Below are the code and all the weights of a small trained network. Each question names an input and a class and asks about switching units off, where a switched-off unit gives its printed mean instead of its output.

import numpy as np


def w(rows, s, z=0):
    codes = np.array(rows[::2]) - 128.0
    scale = np.full(codes.shape[1], s)
    scale[-1] = z or s
    return codes * scale


def f(y):
    return np.maximum(y, 0)


def log_softmax(a):
    a = a - a.max(-1, keepdims=True)
    return a - np.log(np.exp(a).sum(-1, keepdims=True))


def net(x, mask):
    res = np.array(x, float).reshape(1, 4) / 4 @ E
    y = f(res @ A[0][:, :-1].T + A[0][:, -1])
    res = res + np.where(mask, y, B[0][:, -1]) @ B[0][:, :-1]
    return log_softmax(res[-1] @ U[:, :-1].T + U[:, -1])


A, B = {}, {}
E = w([
[86,173,122,151,166,82],'x0',
[130,116,98,140,181,8],'x1',
[169,180,192,127,228,132],'x2',
[176,75,192,174,97,99],'x3',
],0.015)
A[0] = w([
[134,70,146,146,103,100,48],'neuron 1',
[56,142,1,115,63,151,113],'neuron 2',
[73,133,245,86,140,137,58],'neuron 3',
[73,120,43,124,87,152,6],'neuron 4',
[166,110,134,137,73,80,44],'neuron 5',
[91,103,86,117,143,141,91],'neuron 6',
[146,126,28,121,163,96,51],'neuron 7',
[171,135,147,127,112,203,22],'neuron 8',
[159,90,152,131,64,71,55],'neuron 9',
[120,135,74,126,141,101,107],'neuron 10',
[123,190,232,166,158,182,28],'neuron 11',
[180,93,194,112,87,241,9],'neuron 12',
],0.016,0.002)
B[0] = w([
[162,78,153,149,152,80,182],'neuron 1',
[112,55,5,134,116,148,254],'neuron 2',
[115,186,106,168,121,137,178],'neuron 3',
[143,90,51,136,118,126,211],'neuron 4',
[131,106,157,158,117,71,184],'neuron 5',
[118,166,93,131,92,106,163],'neuron 6',
[60,148,155,66,110,139,197],'neuron 7',
[165,162,165,133,97,181,195],'neuron 8',
[87,93,181,195,128,104,201],'neuron 9',
[137,94,132,55,134,140,178],'neuron 10',
[164,197,96,178,182,120,222],'neuron 11',
[185,141,212,78,92,211,248],'neuron 12',
],0.023,0.019)
U = w([
[183,112,149,85,88,162,195],'0',
[136,80,45,90,100,125,254],'1',
[145,174,93,115,177,107,93],'2',
[84,137,128,8,157,84,55],'3',
[137,84,157,121,126,71,76],'4',
],0.014,0.00091)

Each question gives the input, the list of numbers given to net, and the class t.
The units are the neurons (one row each of A and B). Each row of codes is followed by its name. A weight is (code - 128) times the scale printed after its matrix; where a second scale follows, it is the last column's (A, B and U).
mask holds one flag per neuron, in row order. A switched-off neuron (its flag False) gives its mean, the last column of its row in B, instead of its output. The means were averaged over made-up inputs and are rounded, as every weight is.
A unit's drop is (log p(t) with every unit on - log p(t) with that unit switched off) / (log p(t) with every unit on - log p(t) with every unit switched off).
The circuit of an input: a set's keep is (log p(t) with only the set's units on - log p(t) with every unit switched off) / (log p(t) with every unit on - log p(t) with every unit switched off). Starting from all 12 units, units are removed one at a time, each time the one whose removal leaves the highest keep (on an exact tie, the one counted first), for as long as the keep stays at least 0.8.
units of the circuit, in order: the units of the circuit, biggest drop first
k most important neurons: the k neurons with the biggest drops, biggest first
drop of u: that unit's drop, to one decimal
input [5,2,2,4], class 2: units of the circuit, in order -> [neuron 12; neuron 2]
input [5,-6,7,4], class 2: units of the circuit, in order -> [neuron 11]
input [4,-1,3,-6], class 2: units of the circuit, in order -> [neuron 2; neuron 12]
input [2,-1,1,2], class 2: 2 most important neurons -> [neuron 12; neuron 2]
input [-3,1,-1,0], class 4: 2 most important neurons -> [neuron 2; neuron 12]
input [-4,4,6,-3], class 2: 2 most important neurons -> [neuron 12; neuron 2]
input [6,3,6,-6], class 3: 2 most important neurons -> [neuron 7; neuron 10]
input [-3,4,1,-5], class 3: 3 most important neurons -> [neuron 7; neuron 2; neuron 4]
input [2,7,4,3], class 3: drop of neuron 7 -> 0.2
input [5,3,-1,3], class 4: drop of neuron 2 -> 0.2
input [5,-6,4,3], class 2: drop of neuron 11 -> 1.7
input [-8,7,5,1], class 4: drop of neuron 2 -> 0.1
